Here is a tiny trained network, its code and every weight. The questions are about switching its units off for an input and a class, where a switched-off unit gives its printed mean instead of its output.

import numpy as np


def w(rows, s, z=0):
    codes = np.array(rows[::2]) - 128.0
    scale = np.full(codes.shape[1], s)
    scale[-1] = z or s
    return codes * scale


def f(y):
    return np.maximum(y, 0)


def log_softmax(a):
    a = a - a.max(-1, keepdims=True)
    return a - np.log(np.exp(a).sum(-1, keepdims=True))


def net(x, mask):
    res = np.array(x, float).reshape(1, 7) / 4 @ E
    y = f(res @ A[0][:, :-1].T + A[0][:, -1])
    res = res + np.where(mask, y, B[0][:, -1]) @ B[0][:, :-1]
    return log_softmax(res[-1] @ U[:, :-1].T + U[:, -1])


A, B = {}, {}
E = w([
[146,229,93],'x0',
[115,108,1],'x1',
[149,67,7],'x2',
[254,42,158],'x3',
[14,160,201],'x4',
[128,137,129],'x5',
[85,103,237],'x6',
],0.0057)
A[0] = w([
[131,159,66,195],'neuron 1',
[175,117,126,75],'neuron 2',
[113,52,72,215],'neuron 3',
[112,187,113,247],'neuron 4',
[158,143,155,78],'neuron 5',
[186,103,158,67],'neuron 6',
[182,57,138,55],'neuron 7',
[113,172,117,239],'neuron 8',
[161,174,158,94],'neuron 9',
[92,123,215,254],'neuron 10',
[5,83,131,33],'neuron 11',
[141,184,156,174],'neuron 12',
[119,170,71,79],'neuron 13',
[163,126,98,28],'neuron 14',
[64,130,144,242],'neuron 15',
[121,171,122,151],'neuron 16',
[160,159,214,181],'neuron 17',
],0.014,0.0066)
B[0] = w([
[243,168,108,223],'neuron 1',
[173,106,249,152],'neuron 2',
[233,234,179,238],'neuron 3',
[225,208,46,226],'neuron 4',
[134,152,244,140],'neuron 5',
[108,154,206,164],'neuron 6',
[184,214,214,180],'neuron 7',
[215,181,36,214],'neuron 8',
[3,179,217,151],'neuron 9',
[149,232,117,254],'neuron 10',
[198,204,209,173],'neuron 11',
[39,227,100,183],'neuron 12',
[226,223,121,176],'neuron 13',
[197,170,241,145],'neuron 14',
[243,215,119,219],'neuron 15',
[185,214,91,167],'neuron 16',
[35,224,123,218],'neuron 17',
],0.0068,0.0094)
U = w([
[177,127,11,246],'0',
[65,157,128,92],'1',
[175,19,120,2],'2',
[140,139,103,202],'3',
[150,86,169,193],'4',
],0.011,0.0068)

Each question gives the input, the list of numbers given to net, and the class t.
The units are the neurons (one row each of A and B). Each row of codes is followed by its name. A weight is (code - 128) times the scale printed after its matrix; where a second scale follows, it is the last column's (A, B and U).
mask holds one flag per neuron, in row order. A switched-off neuron (its flag False) gives its mean, the last column of its row in B, instead of its output. The means were averaged over made-up inputs and are rounded, as every weight is.
A unit's drop is (log p(t) with every unit on - log p(t) with that unit switched off) / (log p(t) with every unit on - log p(t) with every unit switched off).
The circuit of an input: a set's keep is (log p(t) with only the set's units on - log p(t) with every unit switched off) / (log p(t) with every unit on - log p(t) with every unit switched off). Starting from the 12 units with the biggest drops (on a tie, the unit counted first), units are removed one at a time, each time the one whose removal leaves the highest keep (on an exact tie, the one counted first), for as long as the keep stays at least 0.8.
units of the circuit, in order: the units of the circuit, biggest drop first
unit that matters most: the unit with the biggest drop
k most important neurons: the k neurons with the biggest drops, biggest first
drop of u: that unit's drop, to one decimal
input [-2,3,-1,2,-1,-4,6], class 4: units of the circuit, in order	[neuron 4; neuron 8]
input [-2,3,-7,5,8,-8,6], class 1: units of the circuit, in order	[neuron 17; neuron 1]
input [5,-8,-5,0,4,-6,-6], class 1: 3 most important neurons	[neuron 9; neuron 17; neuron 12]
input [6,1,-7,-4,7,6,-2], class 0: unit that matters most	neuron 4
input [-1,-4,-3,-1,-4,4,2], class 1: 2 most important neurons	[neuron 17; neuron 1]
input [6,-5,-7,-1,-2,0,-3], class 1: 2 most important neurons	[neuron 9; neuron 17]
input [-5,-3,-2,5,-4,5,8], class 1: 2 most important neurons	[neuron 17; neuron 10]
input [2,-1,-4,4,-4,7,-1], class 1: drop of neuron 9	0.1
input [-3,-1,-3,2,2,-7,3], class 1: drop of neuron 17	0.3
input [4,3,-2,-5,6,5,5], class 0: drop of neuron 4	0.2
